Below are the code and all the weights of a small trained network. Each question names an input and a class and asks about switching units off, where a switched-off unit gives its printed mean instead of its output.

import numpy as np


def w(rows, s, z=0):
    codes = np.array(rows[::2]) - 128.0
    scale = np.full(codes.shape[1], s)
    scale[-1] = z or s
    return codes * scale


def norm(h):
    return h / np.sqrt((h * h).mean(-1, keepdims=True) + 1e-5)


def f(y):
    return np.maximum(y, 0)


def log_softmax(a):
    a = a - a.max(-1, keepdims=True)
    return a - np.log(np.exp(a).sum(-1, keepdims=True))


def net(x, mask):
    res = np.array(x, float).reshape(1, 7) / 4 @ E
    u = 0
    for l in range(2):
        y = f(norm(res) @ A[l][:, :-1].T + A[l][:, -1])
        res = res + np.where(mask[u : u + 9], y, B[l][:, -1]) @ B[l][:, :-1]
        u += 9
    return log_softmax(norm(res)[-1] @ U[:, :-1].T + U[:, -1])


A, B = {}, {}
E = w([
[249,109,202,140,121],'x0',
[68,148,162,137,105],'x1',
[104,213,217,188,152],'x2',
[144,110,2,237,29],'x3',
[34,65,192,112,48],'x4',
[232,178,196,98,17],'x5',
[37,22,190,183,139],'x6',
],0.0072)
A[0] = w([
[116,216,106,46,57,93],'L0N1',
[35,155,174,142,170,66],'L0N2',
[186,85,111,121,25,2],'L0N3',
[92,23,108,6,145,105],'L0N4',
[145,95,228,143,35,80],'L0N5',
[194,166,135,99,176,71],'L0N6',
[180,116,247,82,193,77],'L0N7',
[3,191,216,149,175,81],'L0N8',
[185,64,179,213,254,82],'L0N9',
],0.0089,0.0061)
B[0] = w([
[200,132,98,48,71,199],'L0N1',
[77,101,137,151,138,198],'L0N2',
[65,160,182,208,101,164],'L0N3',
[178,118,88,1,98,214],'L0N4',
[98,154,81,210,67,204],'L0N5',
[198,189,128,144,167,183],'L0N6',
[160,64,98,180,218,233],'L0N7',
[61,23,137,190,165,254],'L0N8',
[195,235,94,43,115,205],'L0N9',
],0.0089,0.0049)
A[1] = w([
[65,67,192,110,144,212],'L1N1',
[106,146,77,131,180,110],'L1N2',
[44,118,142,136,128,102],'L1N3',
[63,170,108,131,87,148],'L1N4',
[172,122,105,119,96,86],'L1N5',
[181,106,250,105,98,1],'L1N6',
[140,208,111,129,145,76],'L1N7',
[71,98,22,155,149,59],'L1N8',
[159,79,71,146,102,17],'L1N9',
],0.013,0.0056)
B[1] = w([
[65,118,61,72,138,254],'L1N1',
[68,161,127,253,134,198],'L1N2',
[153,70,86,172,204,202],'L1N3',
[222,151,72,116,153,203],'L1N4',
[126,78,84,143,155,185],'L1N5',
[69,53,97,187,178,154],'L1N6',
[166,76,107,122,162,188],'L1N7',
[62,35,115,204,228,226],'L1N8',
[96,1,84,163,120,161],'L1N9',
],0.0097,0.006)
U = w([
[117,147,129,36,51,2],'0',
[139,160,143,198,7,85],'1',
[57,79,105,149,156,216],'2',
[233,161,92,90,134,177],'3',
],0.017,0.0047)

Each question gives the input, the list of numbers given to net, and the class t.
The units are the neurons (one row each of A and B). Each row of codes is followed by its name. A weight is (code - 128) times the scale printed after its matrix; where a second scale follows, it is the last column's (A, B and U).
mask holds one flag per neuron, layer by layer. A switched-off neuron (its flag False) gives its mean, the last column of its row in B, instead of its output. The means were averaged over made-up inputs and are rounded, as every weight is.
A unit's drop is (log p(t) with every unit on - log p(t) with that unit switched off) / (log p(t) with every unit on - log p(t) with every unit switched off).
The circuit of an input: a set's keep is (log p(t) with only the set's units on - log p(t) with every unit switched off) / (log p(t) with every unit on - log p(t) with every unit switched off). Starting from the 12 units with the biggest drops (on a tie, the unit counted first), units are removed one at a time, each time the one whose removal leaves the highest keep (on an exact tie, the one counted first), for as long as the keep stays at least 0.8.
units of the circuit, in order: the units of the circuit, biggest drop first
top k neurons: the k neurons with the biggest drops, biggest first
k most important neurons of layer l: the k neurons of layer l with the biggest drops, biggest first
drop when u is switched off: that unit's drop, to one decimal
input [8,2,7,6,-5,0,5], class 3: units of the circuit, in order : [L0N9]
input [4,-1,8,8,6,2,8], class 1: top 2 neurons : [L0N5, L1N8]
input [-2,-8,-3,5,8,3,-6], class 1: units of the circuit, in order : [L0N3, L1N1]
input [8,0,-8,1,6,3,-7], class 1: units of the circuit, in order : [L0N3, L0N5]
input [3,0,-5,5,3,1,-8], class 1: top 2 neurons : [L0N3, L0N9]
input [-7,3,-1,4,4,6,-4], class 3: 2 most important neurons of layer 1 : [L1N4, L1N2]
input [7,-2,7,7,1,-7,0], class 3: 2 most important neurons of layer 0 : [L0N9, L0N8]
input [8,0,-5,7,6,-2,-1], class 1: 2 most important neurons of layer 1 : [L1N1, L1N3]
input [5,6,3,0,0,7,-2], class 1: 3 most important neurons of layer 1 : [L1N4, L1N6, L1N3]
input [3,-4,7,-1,-3,-5,0], class 3: top 2 neurons : [L0N9, L1N8]
input [4,-1,-1,6,7,1,3], class 1: 2 most important neurons of layer 0 : [L0N8, L0N7]
input [1,4,-8,-5,-3,2,2], class 3: drop when L0N4 is switched off : 0.2
input [-5,4,-7,-5,-6,2,1], class 3: drop when L1N6 is switched off : 0.0
input [3,-4,-4,4,6,5,-7], class 1: units of the circuit, in order : [L0N3]
input [2,-5,-1,2,-1,3,6], class 1: drop when L0N3 is switched off : 0.1
input [8,0,-7,-5,5,-4,2], class 3: drop when L0N9 is switched off : 0.2
